Below are the code and all the weights of a small trained network. Each question names an input and a target symbol and asks about switching units off, where a switched-off unit gives its printed mean instead of its output.

import numpy as np


def w(rows, s, z=0):
    codes = np.array(rows[::2]) - 128.0
    scale = np.full(codes.shape[1], s)
    scale[-1] = z or s
    return codes * scale


def f(y):
    return y / 2 * (1 + np.tanh(0.7978845608 * (y + 0.044715 * y**3)))


def softmax(a):
    e = np.exp(a - a.max(-1, keepdims=True))
    return e / e.sum(-1, keepdims=True)


def log_softmax(a):
    a = a - a.max(-1, keepdims=True)
    return a - np.log(np.exp(a).sum(-1, keepdims=True))


def net(x, mask):
    ids = ['αβγδεζθμξπστφψω'.index(c) for c in x.split()]
    T = len(ids)
    res = E[ids] + P[:T]
    u = 0
    for l in range(2):
        q, k, v = (res @ M[l].T for M in (Q, K, V))
        z = softmax(np.where(np.tri(T) > 0, q @ k.T / 2**0.5, -1e9)) @ v
        res = res + np.where(mask[u], z, O[l][:, -1]) @ O[l][:, :-1]
        u += 1
        y = f(res @ A[l][:, :-1].T + A[l][:, -1])
        res = res + np.where(mask[u : u + 4], y, B[l][:, -1]) @ B[l][:, :-1]
        u += 4
    return log_softmax(res[-1] @ U[:, :-1].T + U[:, -1])


Q, K, V, O, A, B = {}, {}, {}, {}, {}, {}
E = w([
[137,105,158,165,141,160,107,115,158,119],'α',
[180,134,131,175,238,115,87,54,142,75],'β',
[166,170,100,166,197,130,169,244,122,101],'γ',
[70,199,72,178,81,194,252,161,123,129],'δ',
[185,188,172,50,164,149,141,97,21,78],'ε',
[142,171,87,156,78,134,210,94,161,127],'ζ',
[233,130,165,206,150,51,146,154,154,101],'θ',
[114,121,120,173,144,122,75,51,69,81],'μ',
[138,128,199,140,185,184,166,154,176,84],'ξ',
[106,144,167,117,142,223,63,67,69,48],'π',
[156,152,148,70,72,159,157,26,73,85],'σ',
[89,97,123,148,125,114,136,113,113,89],'τ',
[142,97,179,186,121,75,159,71,107,109],'φ',
[130,143,174,135,104,153,89,65,97,111],'ψ',
[119,77,241,74,184,238,103,106,95,157],'ω',
],0.019)
P = w([
[105,36,71,178,189,216,153,166,1,192],'0',
[162,184,117,157,123,168,157,106,76,109],'1',
[156,200,140,80,165,173,142,48,93,110],'2',
[128,124,99,150,168,194,158,115,147,78],'3',
[125,166,90,164,144,166,146,69,165,171],'4',
[91,186,99,178,164,241,156,128,173,123],'5',
[165,190,194,111,145,124,145,119,132,72],'6',
[141,188,133,175,196,155,117,81,155,125],'7',
[142,185,113,163,184,171,147,214,169,91],'8',
[98,107,113,144,194,173,129,101,211,136],'9',
[45,122,86,94,178,232,124,145,160,103],'10',
[238,176,169,100,159,95,174,91,148,88],'11',
[141,68,122,99,140,90,123,78,231,147],'12',
[230,183,132,120,106,93,174,93,206,96],'13',
],0.0089)
Q[0] = w([
[103,57,133,36,52,111,79,159,165,160],'0.h1',
[113,65,106,117,68,68,94,237,87,254],'0.h1',
],0.0066)
K[0] = w([
[196,219,111,172,94,104,115,159,188,70],'0.h1',
[172,190,48,121,50,80,131,87,253,37],'0.h1',
],0.0077)
V[0] = w([
[18,125,53,138,106,40,1,62,4,59],'0.h1',
[198,160,42,115,216,200,2,105,125,41],'0.h1',
],0.0055)
O[0] = w([
[69,111,106,130,70,124,124,87,185,52,104],'0.h1',
[99,170,55,254,211,126,54,116,35,89,253],'0.h1',
],0.016,0.006)
A[0] = w([
[95,190,168,149,123,163,151,152,135,68,148],'0.n1',
[194,114,135,235,254,106,63,90,142,94,255],'0.n2',
[68,161,135,124,132,69,40,129,130,99,3],'0.n3',
[201,47,186,137,194,96,190,104,130,134,131],'0.n4',
],0.0063,0.0035)
B[0] = w([
[128,139,58,169,97,62,68,75,178,167,150],'0.n1',
[77,87,111,38,51,156,119,127,144,198,253],'0.n2',
[211,134,5,239,154,27,240,221,95,156,142],'0.n3',
[147,255,26,136,61,134,114,143,172,129,146],'0.n4',
],0.0077,0.029)
Q[1] = w([
[138,110,168,103,181,131,158,207,160,118],'1.h1',
[105,200,3,88,109,141,133,60,124,163],'1.h1',
],0.0063)
K[1] = w([
[5,155,203,128,113,148,93,107,243,116],'1.h1',
[152,60,156,94,159,150,159,109,95,254],'1.h1',
],0.0061)
V[1] = w([
[136,117,89,176,237,106,29,125,100,218],'1.h1',
[41,61,182,95,183,184,120,1,100,59],'1.h1',
],0.0068)
O[1] = w([
[182,11,173,148,203,98,151,131,132,148,247],'1.h1',
[119,88,201,98,84,57,98,66,90,155,160],'1.h1',
],0.013,0.015)
A[1] = w([
[110,117,105,143,46,110,106,112,150,75,8],'1.n1',
[64,44,220,89,68,99,135,201,146,98,196],'1.n2',
[98,141,137,133,107,75,112,221,87,153,253],'1.n3',
[123,135,139,92,31,184,2,181,138,108,203],'1.n4',
],0.0066,0.0031)
B[1] = w([
[42,154,89,109,185,95,123,215,154,102,249],'1.n1',
[175,190,126,225,133,142,104,75,114,111,241],'1.n2',
[105,103,140,92,62,160,204,4,131,88,158],'1.n3',
[128,91,178,121,93,109,188,91,150,151,254],'1.n4',
],0.012,0.0053)
U = w([
[112,166,182,131,161,194,243,37,90,206,255],'α',
[146,117,133,117,207,51,191,127,119,151,89],'β',
[182,108,82,91,188,199,159,114,155,93,87],'γ',
[111,224,72,95,116,223,179,57,106,132,94],'δ',
[112,186,84,133,149,78,119,36,54,116,97],'ε',
[81,222,31,127,116,185,125,121,63,131,215],'ζ',
[191,166,29,147,141,222,26,153,137,8,146],'θ',
[107,182,63,157,195,45,50,126,155,20,123],'μ',
[92,202,104,137,154,132,170,253,63,200,80],'ξ',
[153,158,29,194,149,105,66,103,114,80,41],'π',
[33,232,114,105,113,67,96,126,30,179,104],'σ',
[53,194,130,118,141,83,119,77,136,93,151],'τ',
[28,184,164,49,154,134,214,125,155,131,164],'φ',
[108,198,100,149,128,91,34,84,120,64,160],'ψ',
[146,138,177,115,156,129,163,138,137,106,57],'ω',
],0.0041,0.004)

Each question gives the input, a string of symbols that net reads in full, and the target symbol t.
The units are the heads (2 rows each of Q, K, V and O) and the neurons (one row each of A and B). Each row of codes is followed by its name. A weight is (code - 128) times the scale printed after its matrix; where a second scale follows, it is the last column's (O, A, B and U).
mask holds one flag per unit, layer by layer, with each layer's heads first. A switched-off unit (its flag False) gives its mean, the last column of its rows in O or B, instead of its output. The means were averaged over made-up inputs and are rounded, as every weight is.
A unit's drop is (log p(t) with every unit on - log p(t) with that unit switched off) / (log p(t) with every unit on - log p(t) with every unit switched off).
The circuit of an input: a set's keep is (log p(t) with only the set's units on - log p(t) with every unit switched off) / (log p(t) with every unit on - log p(t) with every unit switched off). Starting from all 10 units, units are removed one at a time, each time the one whose removal leaves the highest keep (on an exact tie, the one counted first), for as long as the keep stays at least 0.8.
circuit, biggest first: the units of the circuit, biggest drop first
top k neurons: the k neurons with the biggest drops, biggest first
k most important neurons of layer l: the k neurons of layer l with the biggest drops, biggest first
input β γ θ φ θ γ θ π ε β α ε τ γ, target β: top 2 neurons	[0.n3, 0.n2]
input σ α β ψ φ θ π β π θ ζ, target σ: circuit, biggest first	[1.h1, 0.h1]
input β δ φ ζ, target β: top 3 neurons	[0.n3, 0.n4, 1.n2]
input σ ψ φ, target σ: top neuron	[1.n1]
input φ φ ψ θ δ β ε φ τ, target φ: circuit, biggest first	[1.h1, 0.h1, 1.n4]
input δ ε φ σ, target δ: circuit, biggest first	[1.h1, 0.h1]
input θ σ δ θ, target θ: circuit, biggest first	[0.n2, 1.h1, 0.n4]
input β β β ξ τ μ τ δ σ, target β: top 2 neurons	[0.n3, 0.n4]
input γ β β α β, target γ: circuit, biggest first	[1.h1, 0.h1]
input ε π π ξ σ φ φ τ, target ε: 3 most important neurons of layer 0	[0.n4, 0.n3, 0.n2]
input φ μ ω β, target α: top 2 neurons	[0.n2, 0.n3]
input β δ ε μ μ γ ξ μ μ μ, target β: circuit, biggest first	[1.h1, 0.n3, 0.h1]
input ε τ μ μ α α δ β σ π φ θ ψ, target ε: circuit, biggest first	[1.h1, 0.n4, 0.h1, 1.n2]
input π ζ β δ σ, target π: circuit, biggest first	[0.h1, 0.n3]
input σ ω π φ φ μ, target α: circuit, biggest first	[0.h1, 1.n1]
input β σ ω θ, target α: top 2 neurons	[0.n2, 1.n3]
input θ μ π φ ε μ ζ, target θ: circuit, biggest first	[1.h1, 0.h1]
input β π π π π φ, target β: top 2 neurons	[0.n3, 0.n4]
input π β ζ β σ β π, target π: circuit, biggest first	[0.n3, 0.h1]
input π θ σ θ γ, target π: circuit, biggest first	[0.h1, 0.n3]
input δ ε β γ π, target δ: 2 most important neurons of layer 1	[1.n4, 1.n1]
input ζ α θ ψ δ, target ζ: top 2 neurons	[0.n2, 0.n1]
input φ ξ φ φ φ δ, target φ: top 4 neurons	[1.n4, 1.n1, 0.n3, 1.n2]
input γ φ φ φ ψ β ω τ γ ω γ σ ξ β, target γ: top 2 neurons	[0.n4, 0.n2]
